Below is a small trained network, with its code and all its weights. Each question gives an input and a target symbol and asks what happens when units are switched off, that is, made to give their printed mean instead of their output.

import numpy as np


def w(rows, s, z=0):
    codes = np.array(rows[::2]) - 128.0
    scale = np.full(codes.shape[1], s)
    scale[-1] = z or s
    return codes * scale


def f(y):
    return np.maximum(y, 0)


def softmax(a):
    e = np.exp(a - a.max(-1, keepdims=True))
    return e / e.sum(-1, keepdims=True)


def log_softmax(a):
    a = a - a.max(-1, keepdims=True)
    return a - np.log(np.exp(a).sum(-1, keepdims=True))


def net(x, mask):
    ids = ['αγεζλμπτφ'.index(c) for c in x.split()]
    T = len(ids)
    res = E[ids] + P[:T]
    r = res
    for j in range(2):
        rows = slice(2 * j, 2 * j + 2)
        q, k, v = (r @ M[0][rows].T for M in (Q, K, V))
        z = softmax(np.where(np.tri(T) > 0, q @ k.T / 2**0.5, -1e9)) @ v
        o = O[0][rows]
        res = res + np.where(mask[j], z, o[:, -1]) @ o[:, :-1]
    y = f(res @ A[0][:, :-1].T + A[0][:, -1])
    res = res + np.where(mask[2:26], y, B[0][:, -1]) @ B[0][:, :-1]
    return log_softmax(res[-1] @ U[:, :-1].T + U[:, -1])


Q, K, V, O, A, B = {}, {}, {}, {}, {}, {}
E = w([
[147,96,112,128],'α',
[146,104,239,158],'γ',
[205,191,155,155],'ε',
[218,87,68,183],'ζ',
[213,114,249,55],'λ',
[166,47,165,228],'μ',
[115,188,95,164],'π',
[82,173,119,217],'τ',
[70,161,30,207],'φ',
],0.014)
P = w([
[108,82,124,12],'0',
[132,74,140,79],'1',
[147,81,149,113],'2',
[172,97,155,145],'3',
[185,117,170,174],'4',
[197,129,178,194],'5',
[212,140,190,221],'6',
[227,147,191,238],'7',
[235,156,211,254],'8',
],0.0069)
Q[0] = w([
[83,147,121,123],'H1',
[133,70,191,146],'H1',
[136,28,127,164],'H2',
[199,141,137,253],'H2',
],0.015)
K[0] = w([
[73,122,122,116],'H1',
[166,106,175,179],'H1',
[83,149,41,246],'H2',
[162,172,152,240],'H2',
],0.013)
V[0] = w([
[135,87,33,150],'H1',
[119,132,131,60],'H1',
[207,109,164,80],'H2',
[123,148,8,85],'H2',
],0.014)
O[0] = w([
[157,108,223,169,60],'H1',
[101,112,212,126,66],'H1',
[184,198,2,32,135],'H2',
[145,200,181,159,2],'H2',
],0.0087,0.0076)
A[0] = w([
[149,170,218,101,104],'N1',
[110,192,128,175,68],'N2',
[210,77,231,180,97],'N3',
[24,118,85,164,153],'N4',
[147,98,186,67,123],'N5',
[63,140,130,167,181],'N6',
[104,48,108,153,179],'N7',
[162,56,80,182,95],'N8',
[85,101,123,166,29],'N9',
[175,173,124,177,158],'N10',
[150,158,106,47,129],'N11',
[168,83,80,162,119],'N12',
[150,147,129,89,218],'N13',
[116,207,196,196,191],'N14',
[194,40,179,92,99],'N15',
[171,146,144,121,165],'N16',
[84,87,124,222,128],'N17',
[178,67,127,96,1],'N18',
[21,44,150,88,138],'N19',
[139,136,77,134,81],'N20',
[95,2,94,70,151],'N21',
[14,194,71,157,151],'N22',
[139,166,112,76,146],'N23',
[147,206,101,103,44],'N24',
],0.0097,0.0078)
B[0] = w([
[89,113,122,137,137],'N1',
[154,41,125,56,142],'N2',
[161,106,63,149,206],'N3',
[168,118,138,196,199],'N4',
[180,145,242,187,147],'N5',
[125,169,78,166,202],'N6',
[43,150,101,111,236],'N7',
[74,124,197,81,221],'N8',
[175,199,144,29,147],'N9',
[151,114,42,119,205],'N10',
[160,20,142,153,231],'N11',
[76,168,202,93,223],'N12',
[153,255,123,74,224],'N13',
[26,232,101,73,217],'N14',
[125,111,249,195,171],'N15',
[134,161,116,145,177],'N16',
[123,105,84,167,254],'N17',
[56,180,233,142,140],'N18',
[184,14,53,159,170],'N19',
[138,130,176,158,173],'N20',
[103,118,174,31,212],'N21',
[130,176,241,209,178],'N22',
[187,103,146,163,205],'N23',
[131,88,235,236,170],'N24',
],0.0071,0.008)
U = w([
[68,142,179,80,172],'α',
[95,114,104,84,98],'γ',
[132,7,143,166,31],'ε',
[135,153,247,134,17],'ζ',
[93,142,140,178,157],'λ',
[176,146,100,126,252],'μ',
[80,178,168,88,125],'π',
[88,146,104,65,192],'τ',
[100,72,93,84,2],'φ',
],0.013,0.0024)

Each question gives the input, a string of symbols that net reads in full, and the target symbol t.
The units are the heads (2 rows each of Q, K, V and O) and the neurons (one row each of A and B). Each row of codes is followed by its name. A weight is (code - 128) times the scale printed after its matrix; where a second scale follows, it is the last column's (O, A, B and U).
mask holds one flag per unit, heads first, then neurons. A switched-off unit (its flag False) gives its mean, the last column of its rows in O or B, instead of its output. The means were averaged over made-up inputs and are rounded, as every weight is.
A unit's drop is (log p(t) with every unit on - log p(t) with that unit switched off) / (log p(t) with every unit on - log p(t) with every unit switched off).
The circuit of an input: a set's keep is (log p(t) with only the set's units on - log p(t) with every unit switched off) / (log p(t) with every unit on - log p(t) with every unit switched off). Starting from the 12 units with the biggest drops (on a tie, the unit counted first), units are removed one at a time, each time the one whose removal leaves the highest keep (on an exact tie, the one counted first), for as long as the keep stays at least 0.8.
units of the circuit, in order: the units of the circuit, biggest drop first
most important unit: the unit with the biggest drop
k most important neurons: the k neurons with the biggest drops, biggest first
heads that matter: for each layer, one digit per head in row order, 1 if its drop is at least 0.15 and else 0, layers parted by /
drop when u is switched off: that unit's drop, to one decimal
input ζ α α μ ζ γ α ε α, target τ: heads that matter => 01
input π ε ε λ φ ε φ ζ γ, target λ: units of the circuit, in order => (H2 N21 N14 N3)
input φ φ ε α ε ε γ, target τ: units of the circuit, in order => (H1 H2)
input ε ζ ε γ, target μ: heads that matter => 01
input ε α φ α μ, target λ: units of the circuit, in order => (H2 N11 N7)
input ε ε γ φ μ, target λ: units of the circuit, in order => (H2 N14 N3)
input μ λ λ, target ζ: most important unit => N5
input φ γ γ, target λ: 2 most important neurons => (N14 N3)
input ε λ ζ ε ζ γ τ ζ, target ε: 2 most important neurons => (N3 N13)
input φ ε α λ γ ε φ ζ, target λ: 2 most important neurons => (N14 N11)
input μ μ τ γ φ τ τ α γ, target ε: 2 most important neurons => (N13 N19)
input α φ ε α ε τ φ α, target λ: 2 most important neurons => (N14 N11)
input τ τ ε π τ π α, target ε: 2 most important neurons => (N13 N3)
input ζ μ ζ φ ζ, target λ: 3 most important neurons => (N14 N3 N11)
input τ μ γ γ τ ε ε ε α, target τ: most important unit => H1
input ε λ μ γ, target α: drop when N19 is switched off => -0.1
input ε φ τ λ ε τ α, target ε: drop when H2 is switched off => 2.8
input φ ε α, target λ: drop when H2 is switched off => 1.7
input ε ε α τ λ γ, target ε: 2 most important neurons => (N19 N13)
input ε τ ε π, target μ: most important neuron => (N8)
